Here is a tiny trained network, its code and every weight. The questions are about switching its units off for an input and a class, where a switched-off unit gives its printed mean instead of its output.

import numpy as np


def w(rows, s, z=0):
    codes = np.array(rows[::2]) - 128.0
    scale = np.full(codes.shape[1], s)
    scale[-1] = z or s
    return codes * scale


def f(y):
    return y / 2 * (1 + np.tanh(0.7978845608 * (y + 0.044715 * y**3)))


def log_softmax(a):
    a = a - a.max(-1, keepdims=True)
    return a - np.log(np.exp(a).sum(-1, keepdims=True))


def net(x, mask):
    res = np.array(x, float).reshape(1, 3) / 4 @ E
    y = f(res @ A[0][:, :-1].T + A[0][:, -1])
    res = res + np.where(mask, y, B[0][:, -1]) @ B[0][:, :-1]
    return log_softmax(res[-1] @ U[:, :-1].T + U[:, -1])


A, B = {}, {}
E = w([
[96,100,122,83,53,190,99,66,121,108,167,112],'x0',
[122,60,145,159,163,153,140,205,166,74,197,145],'x1',
[147,63,171,139,11,64,100,137,97,130,140,77],'x2',
],0.013)
A[0] = w([
[203,122,106,195,181,27,134,207,125,170,24,107,136],'n1',
[130,112,177,161,46,50,73,128,52,93,132,60,186],'n2',
[159,58,84,72,74,195,51,63,142,145,163,123,89],'n3',
[82,110,51,96,170,205,155,62,116,148,161,115,114],'n4',
[94,98,157,92,83,136,141,254,147,126,217,143,4],'n5',
[134,71,104,157,49,71,134,154,100,114,155,114,17],'n6',
[189,225,125,61,71,127,72,98,33,246,56,122,41],'n7',
[158,68,187,103,82,83,102,108,62,89,80,118,102],'n8',
[167,69,115,90,79,50,108,126,115,100,132,102,26],'n9',
[146,108,151,131,140,193,143,195,110,93,168,142,36],'n10',
],0.0078,0.0037)
B[0] = w([
[5,50,220,37,140,69,89,66,207,147,166,80,235],'n1',
[95,165,171,172,188,87,109,77,152,102,56,106,248],'n2',
[74,73,235,18,87,64,190,103,197,85,187,109,201],'n3',
[78,120,122,80,221,81,73,141,186,158,127,88,188],'n4',
[178,96,170,99,114,58,62,213,90,151,163,220,175],'n5',
[14,165,91,66,232,202,51,110,66,158,65,156,185],'n6',
[214,101,170,218,117,113,54,130,82,171,221,211,247],'n7',
[72,143,136,130,229,132,103,97,113,155,112,159,200],'n8',
[66,144,2,82,184,172,103,174,132,73,154,147,182],'n9',
[109,152,156,139,166,105,109,194,56,187,195,207,161],'n10',
],0.0083,0.013)
U = w([
[89,59,192,46,67,82,131,87,185,108,203,48,120],'0',
[182,99,157,146,79,115,28,166,58,145,212,232,125],'1',
[82,170,64,61,188,175,83,102,127,137,84,141,165],'2',
[123,49,145,116,122,108,149,58,135,85,161,86,234],'3',
[209,102,56,130,59,224,149,127,45,76,49,124,4],'4',
[157,154,65,125,34,144,226,122,45,72,121,116,4],'5',
[216,145,104,181,2,212,148,142,97,43,96,46,4],'6',
],0.0087,0.0037)

Each question gives the input, the list of numbers given to net, and the class t.
The units are the neurons (one row each of A and B). Each row of codes is followed by its name. A weight is (code - 128) times the scale printed after its matrix; where a second scale follows, it is the last column's (A, B and U).
mask holds one flag per neuron, in row order. A switched-off neuron (its flag False) gives its mean, the last column of its row in B, instead of its output. The means were averaged over made-up inputs and are rounded, as every weight is.
A unit's drop is (log p(t) with every unit on - log p(t) with that unit switched off) / (log p(t) with every unit on - log p(t) with every unit switched off).
The circuit of an input: a set's keep is (log p(t) with only the set's units on - log p(t) with every unit switched off) / (log p(t) with every unit on - log p(t) with every unit switched off). Starting from all 10 units, units are removed one at a time, each time the one whose removal leaves the highest keep (on an exact tie, the one counted first), for as long as the keep stays at least 0.8.
circuit, biggest first: the units of the circuit, biggest drop first
k most important neurons: the k neurons with the biggest drops, biggest first
drop of u: that unit's drop, to one decimal
input [-6,7,-7], class 1: circuit, biggest first => n10
input [-5,-6,1], class 1: 2 most important neurons => n7, n3
input [-7,5,-2], class 0: 2 most important neurons => n1, n7
input [2,-3,3], class 3: circuit, biggest first => n5, n10, n1
input [4,0,-4], class 0: 4 most important neurons => n6, n8, n9, n2
input [-6,0,-6], class 0: 2 most important neurons => n1, n6
input [2,8,-8], class 1: 2 most important neurons => n10, n5
input [8,2,-7], class 0: 2 most important neurons => n3, n6
input [2,-6,8], class 2: 4 most important neurons => n2, n6, n9, n8
input [-4,-4,0], class 0: 4 most important neurons => n1, n5, n10, n6
input [-1,4,-2], class 1: 2 most important neurons => n1, n3
input [7,8,-4], class 1: 2 most important neurons => n10, n5
input [4,3,5], class 2: 2 most important neurons => n6, n1
input [3,7,5], class 1: most important neuron => n5
input [-2,-8,-7], class 1: drop of n7 => 0.8
input [-4,4,7], class 2: drop of n7 => 0.1
input [-6,0,8], class 2: drop of n6 => 0.4
